Here is a tiny trained network, its code and every weight. The questions are about switching its units off for an input and a class, where a switched-off unit gives its printed mean instead of its output.

import numpy as np


def w(rows, s, z=0):
    codes = np.array(rows[::2]) - 128.0
    scale = np.full(codes.shape[1], s)
    scale[-1] = z or s
    return codes * scale


def f(y):
    return np.maximum(y, 0)


def log_softmax(a):
    a = a - a.max(-1, keepdims=True)
    return a - np.log(np.exp(a).sum(-1, keepdims=True))


def net(x, mask):
    res = np.array(x, float).reshape(1, 6) / 4 @ E
    y = f(res @ A[0][:, :-1].T + A[0][:, -1])
    res = res + np.where(mask, y, B[0][:, -1]) @ B[0][:, :-1]
    return log_softmax(res[-1] @ U[:, :-1].T + U[:, -1])


A, B = {}, {}
E = w([
[120,126,117,139,151,140,113,104],'x0',
[129,43,177,115,217,78,127,110],'x1',
[129,123,131,126,125,133,130,121],'x2',
[131,142,152,153,105,111,124,155],'x3',
[68,122,106,192,114,107,248,106],'x4',
[122,131,124,120,127,122,125,137],'x5',
],0.017)
A[0] = w([
[98,247,45,157,74,195,193,106,206],'n1',
[153,202,118,113,46,209,75,108,199],'n2',
[201,152,180,69,142,178,30,147,255],'n3',
[47,87,91,157,140,34,254,101,129],'n4',
[216,109,173,86,145,88,48,117,164],'n5',
[139,169,78,97,92,137,78,142,158],'n6',
[127,78,253,95,211,76,123,120,127],'n7',
[107,35,161,119,190,80,156,156,117],'n8',
],0.0095,0.0074)
B[0] = w([
[79,207,106,75,58,177,184,176,250],'n1',
[174,156,158,96,182,174,159,184,212],'n2',
[254,102,109,103,188,163,118,165,235],'n3',
[89,147,225,158,131,99,105,89,254],'n4',
[182,56,89,107,112,110,101,158,204],'n5',
[173,131,138,119,147,152,139,182,175],'n6',
[146,58,87,158,60,34,50,72,213],'n7',
[161,134,139,183,138,86,112,64,199],'n8',
],0.012,0.02)
U = w([
[189,151,114,114,180,226,128,177,227],'0',
[52,176,98,130,45,182,158,132,211],'1',
[193,68,12,139,103,101,70,121,60],'2',
[115,125,163,207,128,92,113,52,3],'3',
],0.011,0.0027)

Each question gives the input, the list of numbers given to net, and the class t.
The units are the neurons (one row each of A and B). Each row of codes is followed by its name. A weight is (code - 128) times the scale printed after its matrix; where a second scale follows, it is the last column's (A, B and U).
mask holds one flag per neuron, in row order. A switched-off neuron (its flag False) gives its mean, the last column of its row in B, instead of its output. The means were averaged over made-up inputs and are rounded, as every weight is.
A unit's drop is (log p(t) with every unit on - log p(t) with that unit switched off) / (log p(t) with every unit on - log p(t) with every unit switched off).
The circuit of an input: a set's keep is (log p(t) with only the set's units on - log p(t) with every unit switched off) / (log p(t) with every unit on - log p(t) with every unit switched off). Starting from all 8 units, units are removed one at a time, each time the one whose removal leaves the highest keep (on an exact tie, the one counted first), for as long as the keep stays at least 0.8.
circuit, biggest first: the units of the circuit, biggest drop first
k most important neurons: the k neurons with the biggest drops, biggest first
drop when u is switched off: that unit's drop, to one decimal
input [7,2,-6,-8,7,-4], class 3: circuit, biggest first : n4
input [8,0,4,-7,2,-4], class 1: 2 most important neurons : n3; n7
input [0,3,2,-8,0,-2], class 2: 2 most important neurons : n4; n7
input [-8,-4,-7,-1,1,3], class 1: 2 most important neurons : n3; n1
input [2,1,4,0,1,1], class 3: 3 most important neurons : n1; n3; n5
input [2,6,-1,7,1,-1], class 3: 2 most important neurons : n3; n8
input [-5,-4,-6,-1,1,-2], class 1: 2 most important neurons : n3; n1
input [-2,-5,-2,-6,2,-1], class 1: 2 most important neurons : n3; n1
input [0,-4,4,3,4,2], class 1: drop when n4 is switched off : 0.0
input [-3,1,-1,8,2,2], class 3: drop when n1 is switched off : 1.3
input [-5,-1,2,8,1,-6], class 1: drop when n3 is switched off : 1.2
input [-7,-1,2,-7,2,-3], class 1: drop when n3 is switched off : 0.2
